Here is a tiny trained network, its code and every weight. The questions are about switching its units off for an input and a class, where a switched-off unit gives its printed mean instead of its output.

import numpy as np


def w(rows, s, z=0):
    codes = np.array(rows[::2]) - 128.0
    scale = np.full(codes.shape[1], s)
    scale[-1] = z or s
    return codes * scale


def norm(h):
    return h / np.sqrt((h * h).mean(-1, keepdims=True) + 1e-5)


def f(y):
    return y / 2 * (1 + np.tanh(0.7978845608 * (y + 0.044715 * y**3)))


def log_softmax(a):
    a = a - a.max(-1, keepdims=True)
    return a - np.log(np.exp(a).sum(-1, keepdims=True))


def net(x, mask):
    res = np.array(x, float).reshape(1, 8) / 4 @ E
    u = 0
    for l in range(2):
        y = f(norm(res) @ A[l][:, :-1].T + A[l][:, -1])
        res = res + np.where(mask[u : u + 16], y, B[l][:, -1]) @ B[l][:, :-1]
        u += 16
    return log_softmax(norm(res)[-1] @ U[:, :-1].T + U[:, -1])


A, B = {}, {}
E = w([
[146,121,150,70,123,50,172],'x0',
[91,213,131,126,56,126,84],'x1',
[253,126,151,223,64,124,110],'x2',
[97,177,110,206,177,173,173],'x3',
[121,78,186,167,137,72,113],'x4',
[22,152,195,190,104,99,157],'x5',
[188,183,168,156,87,104,163],'x6',
[68,82,60,143,92,118,183],'x7',
],0.0057)
A[0] = w([
[65,150,45,96,112,254,68,13],'0.n0',
[124,97,106,66,120,85,162,131],'0.n1',
[135,167,131,153,199,190,117,138],'0.n2',
[179,74,130,140,218,151,47,99],'0.n3',
[115,71,168,100,55,54,56,1],'0.n4',
[141,190,176,174,105,136,110,68],'0.n5',
[142,144,122,128,104,100,49,86],'0.n6',
[201,135,129,179,119,143,125,55],'0.n7',
[82,118,71,40,117,164,190,60],'0.n8',
[178,78,106,28,211,145,101,18],'0.n9',
[106,109,163,107,92,126,102,13],'0.n10',
[175,190,187,143,124,160,124,62],'0.n11',
[89,68,99,41,145,128,191,94],'0.n12',
[67,101,102,135,149,128,166,113],'0.n13',
[93,5,84,61,147,162,154,88],'0.n14',
[186,97,144,164,96,187,157,94],'0.n15',
],0.0095,0.0038)
B[0] = w([
[102,212,25,134,54,215,60,246],'0.n0',
[142,123,158,96,161,69,103,187],'0.n1',
[81,164,97,146,83,102,56,222],'0.n2',
[95,92,131,177,206,98,101,244],'0.n3',
[79,89,169,104,25,156,42,194],'0.n4',
[115,154,119,55,129,116,161,218],'0.n5',
[121,126,177,89,122,144,150,161],'0.n6',
[157,93,131,83,96,105,203,199],'0.n7',
[140,172,58,109,93,59,107,215],'0.n8',
[156,81,254,56,237,174,94,237],'0.n9',
[140,104,115,148,99,45,139,115],'0.n10',
[134,162,163,99,137,83,193,203],'0.n11',
[145,149,52,103,170,63,148,227],'0.n12',
[41,122,117,143,103,82,194,177],'0.n13',
[160,197,199,141,140,94,131,253],'0.n14',
[164,108,53,130,109,72,150,191],'0.n15',
],0.0078,0.0039)
A[1] = w([
[105,66,178,130,155,116,104,105],'1.n0',
[172,114,110,56,47,134,142,160],'1.n1',
[255,71,82,187,79,92,126,1],'1.n2',
[112,73,170,120,63,111,92,14],'1.n3',
[154,220,148,156,112,67,155,118],'1.n4',
[150,249,162,116,169,86,154,47],'1.n5',
[187,90,160,157,192,106,131,111],'1.n6',
[86,207,174,122,139,144,98,174],'1.n7',
[229,66,82,143,78,140,211,10],'1.n8',
[88,126,87,127,216,68,61,119],'1.n9',
[112,82,123,108,190,121,149,75],'1.n10',
[44,150,109,189,97,143,221,21],'1.n11',
[59,82,130,170,82,123,147,82],'1.n12',
[175,113,214,138,131,49,136,143],'1.n13',
[134,85,169,134,57,131,62,35],'1.n14',
[57,89,149,238,183,145,129,107],'1.n15',
],0.0094,0.0028)
B[1] = w([
[164,165,111,167,111,112,83,168],'1.n0',
[87,90,132,235,179,114,101,206],'1.n1',
[137,18,130,181,157,195,171,197],'1.n2',
[118,105,128,148,93,92,63,156],'1.n3',
[153,121,174,108,134,130,169,233],'1.n4',
[160,138,155,82,65,107,211,228],'1.n5',
[143,141,94,166,175,169,96,185],'1.n6',
[205,105,99,175,81,185,172,228],'1.n7',
[187,68,74,180,114,244,140,191],'1.n8',
[148,133,118,212,129,85,143,231],'1.n9',
[140,152,58,130,128,97,74,140],'1.n10',
[77,78,180,3,181,208,82,187],'1.n11',
[111,115,175,98,145,163,121,154],'1.n12',
[102,139,76,115,51,203,103,253],'1.n13',
[105,83,180,115,103,31,129,160],'1.n14',
[55,114,134,157,182,109,179,185],'1.n15',
],0.0073,0.0055)
U = w([
[214,114,162,78,203,120,47,67],'0',
[101,197,54,145,91,205,84,224],'1',
[196,38,117,194,121,205,168,181],'2',
[19,98,180,114,160,150,186,5],'3',
[111,113,110,233,208,91,108,135],'4',
[109,74,201,143,34,71,58,174],'5',
[127,174,102,72,148,8,168,199],'6',
[178,165,199,98,55,153,215,76],'7',
],0.016,0.0017)

Each question gives the input, the list of numbers given to net, and the class t.
The units are the neurons (one row each of A and B). Each row of codes is followed by its name. A weight is (code - 128) times the scale printed after its matrix; where a second scale follows, it is the last column's (A, B and U).
mask holds one flag per neuron, layer by layer. A switched-off neuron (its flag False) gives its mean, the last column of its row in B, instead of its output. The means were averaged over made-up inputs and are rounded, as every weight is.
A unit's drop is (log p(t) with every unit on - log p(t) with that unit switched off) / (log p(t) with every unit on - log p(t) with every unit switched off).
The circuit of an input: a set's keep is (log p(t) with only the set's units on - log p(t) with every unit switched off) / (log p(t) with every unit on - log p(t) with every unit switched off). Starting from the 12 units with the biggest drops (on a tie, the unit counted first), units are removed one at a time, each time the one whose removal leaves the highest keep (on an exact tie, the one counted first), for as long as the keep stays at least 0.8.
units of the circuit, in order: the units of the circuit, biggest drop first
unit that matters most: the unit with the biggest drop
k most important neurons: the k neurons with the biggest drops, biggest first
k most important neurons of layer l: the k neurons of layer l with the biggest drops, biggest first
drop when u is switched off: that unit's drop, to one decimal
input [-1,5,7,7,-7,-5,3,-7], class 7: unit that matters most	0.n11
input [-2,-8,2,4,-8,7,5,0], class 3: 3 most important neurons	[1.n11; 0.n14; 0.n2]
input [5,7,4,-5,-8,-3,-2,-8], class 7: units of the circuit, in order	[0.n11; 1.n5]
input [-2,-3,-3,-2,-4,3,-8,8], class 6: 2 most important neurons	[0.n12; 0.n14]
input [-3,1,-1,-2,2,6,6,2], class 3: units of the circuit, in order	[0.n14; 1.n11]
input [-1,-8,-8,4,-4,8,-2,8], class 6: units of the circuit, in order	[0.n12; 0.n8]
input [7,-3,-8,7,-3,8,2,7], class 6: units of the circuit, in order	[0.n12; 0.n8]
input [-8,1,3,-2,6,3,8,-5], class 7: 2 most important neurons	[0.n11; 0.n5]
input [4,-6,0,-5,4,1,4,-6], class 5: 4 most important neurons	[0.n4; 1.n13; 0.n12; 1.n14]
input [-5,-6,3,5,-4,-6,-5,-3], class 4: units of the circuit, in order	[0.n3; 0.n2]
input [-4,-8,-6,2,5,-3,0,-1], class 4: 2 most important neurons of layer 0	[0.n3; 0.n13]
input [3,6,7,1,-4,-5,-1,-5], class 2: 4 most important neurons of layer 0	[0.n14; 0.n7; 0.n15; 0.n9]
input [-6,5,2,-7,0,-4,-3,2], class 5: 2 most important neurons	[1.n14; 0.n4]
input [4,-1,4,7,-8,-5,-7,8], class 1: unit that matters most	0.n0
input [-2,-7,-1,-6,-3,4,8,-3], class 2: 2 most important neurons of layer 0	[0.n14; 0.n15]
input [-3,-4,-4,-4,-2,1,1,3], class 6: drop when 0.n12 is switched off	0.3
input [0,2,-8,8,5,-7,2,8], class 6: drop when 0.n3 is switched off	0.0
input [8,-4,0,-3,1,-8,4,2], class 0: drop when 0.n9 is switched off	0.3
input [5,4,6,3,-1,7,0,6], class 3: drop when 1.n11 is switched off	0.3
input [-7,6,1,5,8,3,-4,-3], class 3: unit that matters most	1.n15
